Here is a tiny trained network, its code and every weight. The questions are about switching its units off for an input and a class, where a switched-off unit gives its printed mean instead of its output.

import numpy as np


def w(rows, s, z=0):
    codes = np.array(rows[::2]) - 128.0
    scale = np.full(codes.shape[1], s)
    scale[-1] = z or s
    return codes * scale


def f(y):
    return np.maximum(y, 0)


def log_softmax(a):
    a = a - a.max(-1, keepdims=True)
    return a - np.log(np.exp(a).sum(-1, keepdims=True))


def net(x, mask):
    res = np.array(x, float).reshape(1, 6) / 4 @ E
    y = f(res @ A[0][:, :-1].T + A[0][:, -1])
    res = res + np.where(mask, y, B[0][:, -1]) @ B[0][:, :-1]
    return log_softmax(res[-1] @ U[:, :-1].T + U[:, -1])


A, B = {}, {}
E = w([
[123,108,110,139,82,87,211,86,143,254],'x0',
[133,142,123,199,126,46,215,89,126,58],'x1',
[117,233,54,148,149,156,170,41,138,134],'x2',
[229,146,37,173,121,45,77,192,120,89],'x3',
[151,171,222,129,198,95,83,86,80,112],'x4',
[131,138,129,132,196,243,173,141,28,171],'x5',
],0.0056)
A[0] = w([
[124,144,145,121,138,167,118,120,125,139,222],'n1',
[88,174,86,107,138,250,80,114,132,89,52],'n2',
[138,181,140,121,136,30,56,98,150,93,83],'n3',
[137,153,103,138,135,124,149,106,126,131,41],'n4',
[104,101,126,113,94,115,163,111,178,163,75],'n5',
[133,114,226,122,151,152,133,101,110,199,104],'n6',
[137,123,140,137,123,159,135,143,121,106,168],'n7',
[157,99,73,124,114,88,66,177,133,135,178],'n8',
[77,101,126,133,78,106,192,95,178,164,75],'n9',
[144,105,161,127,140,128,141,159,98,58,14],'n10',
[119,126,188,121,146,139,120,128,107,191,103],'n11',
[119,150,181,119,151,204,100,112,110,170,234],'n12',
[119,126,186,129,139,144,124,114,104,155,63],'n13',
[122,92,163,127,142,133,158,149,109,76,57],'n14',
[134,180,69,148,143,113,191,86,113,140,99],'n15',
[110,156,105,121,134,184,131,112,131,114,199],'n16',
[138,136,160,135,138,47,89,132,131,42,163],'n17',
[114,138,140,119,132,175,114,121,131,139,212],'n18',
[136,137,112,141,123,121,150,107,110,125,101],'n19',
[145,140,140,126,139,106,104,119,133,124,147],'n20',
[127,169,73,151,138,109,223,86,105,146,139],'n21',
[123,133,106,136,123,117,176,105,141,141,245],'n22',
[97,117,123,114,122,108,156,126,159,149,47],'n23',
[123,133,106,135,130,133,158,112,121,126,112],'n24',
[171,102,50,132,118,126,85,190,112,171,143],'n25',
],0.012,0.0012)
B[0] = w([
[143,124,115,96,146,166,104,149,115,119,174],'n1',
[201,124,96,171,171,226,119,97,189,111,216],'n2',
[192,125,139,144,78,59,35,95,134,116,253],'n3',
[132,152,146,132,146,105,151,148,131,117,167],'n4',
[126,60,145,108,66,140,152,113,137,127,207],'n5',
[74,152,143,49,125,105,87,143,65,109,223],'n6',
[114,126,136,156,156,161,135,123,126,152,151],'n7',
[114,143,23,150,110,69,141,150,117,168,241],'n8',
[132,54,161,78,70,154,170,101,158,159,242],'n9',
[53,109,160,209,145,150,148,151,127,121,172],'n10',
[100,138,125,73,111,117,106,116,79,114,191],'n11',
[111,147,106,48,157,180,85,100,96,94,225],'n12',
[114,153,135,102,135,121,118,130,66,139,179],'n13',
[74,116,167,179,146,155,164,140,116,149,163],'n14',
[154,194,168,134,173,72,193,142,124,134,234],'n15',
[178,136,129,118,155,154,117,136,172,122,181],'n16',
[127,123,182,222,101,97,35,105,125,142,251],'n17',
[161,123,125,117,143,170,120,105,106,109,177],'n18',
[122,162,159,122,138,125,135,131,148,141,163],'n19',
[136,132,110,135,103,115,112,109,138,99,163],'n20',
[154,196,184,100,158,70,203,137,162,114,251],'n21',
[149,131,168,98,116,101,173,142,139,122,203],'n22',
[129,96,142,117,83,145,142,122,135,131,173],'n23',
[140,150,136,117,137,111,146,118,141,123,163],'n24',
[96,122,5,109,118,101,177,177,129,142,232],'n25',
],0.021,0.0074)
U = w([
[101,15,171,67,28,133,173,98,150,183,125],'0',
[185,132,86,129,181,218,104,110,164,86,118],'1',
[144,125,152,200,61,44,14,99,120,128,184],'2',
[14,73,198,216,148,157,127,173,88,139,30],'3',
[91,117,11,129,96,82,131,206,104,190,255],'4',
[159,212,196,107,144,54,205,142,145,133,64],'5',
[51,149,144,27,141,160,70,112,3,95,103],'6',
],0.0056,0.0005)

Each question gives the input, the list of numbers given to net, and the class t.
The units are the neurons (one row each of A and B). Each row of codes is followed by its name. A weight is (code - 128) times the scale printed after its matrix; where a second scale follows, it is the last column's (A, B and U).
mask holds one flag per neuron, in row order. A switched-off neuron (its flag False) gives its mean, the last column of its row in B, instead of its output. The means were averaged over made-up inputs and are rounded, as every weight is.
A unit's drop is (log p(t) with every unit on - log p(t) with that unit switched off) / (log p(t) with every unit on - log p(t) with every unit switched off).
The circuit of an input: a set's keep is (log p(t) with only the set's units on - log p(t) with every unit switched off) / (log p(t) with every unit on - log p(t) with every unit switched off). Starting from the 12 units with the biggest drops (on a tie, the unit counted first), units are removed one at a time, each time the one whose removal leaves the highest keep (on an exact tie, the one counted first), for as long as the keep stays at least 0.8.
units of the circuit, in order: the units of the circuit, biggest drop first
unit that matters most: the unit with the biggest drop
k most important neurons: the k neurons with the biggest drops, biggest first
drop when u is switched off: that unit's drop, to one decimal
input [-7,4,7,3,-2,-2], class 2: unit that matters most => n17
input [1,1,-7,1,2,3], class 3: units of the circuit, in order => (n10 n14 n3)
input [-5,-1,5,-4,6,-5], class 2: 2 most important neurons => (n3 n17)
input [-2,4,-1,-4,-3,7], class 6: 3 most important neurons => (n12 n6 n13)
input [0,-5,-4,3,-7,8], class 4: 2 most important neurons => (n25 n8)
input [4,-2,2,2,-8,-2], class 0: 2 most important neurons => (n9 n5)
input [4,-8,8,-4,0,-1], class 6: 3 most important neurons => (n6 n12 n11)
input [-6,-4,7,-6,4,2], class 1: 2 most important neurons => (n2 n16)
input [-6,-4,3,0,5,-4], class 2: 2 most important neurons => (n3 n17)
input [-3,-5,3,0,6,-2], class 1: 2 most important neurons => (n2 n12)
input [-6,4,-8,1,3,3], class 3: 2 most important neurons => (n10 n14)
input [-5,-3,-7,4,-5,-7], class 4: 2 most important neurons => (n25 n8)
input [-1,7,5,-8,-3,-7], class 0: 3 most important neurons => (n9 n5 n23)
input [7,-7,0,7,6,-5], class 4: unit that matters most => n25
input [-2,0,-7,0,-7,-8], class 4: 2 most important neurons => (n8 n25)
input [-5,-5,0,8,7,6], class 1: 3 most important neurons => (n2 n12 n6)
input [-5,-6,-3,4,8,1], class 2: drop when n3 is switched off => 0.3
input [2,5,-4,-4,6,-3], class 2: drop when n17 is switched off => 0.2
input [1,-6,0,5,-4,-7], class 4: drop when n25 is switched off => 0.1
input [2,-1,8,-2,8,3], class 6: units of the circuit, in order => (n12)
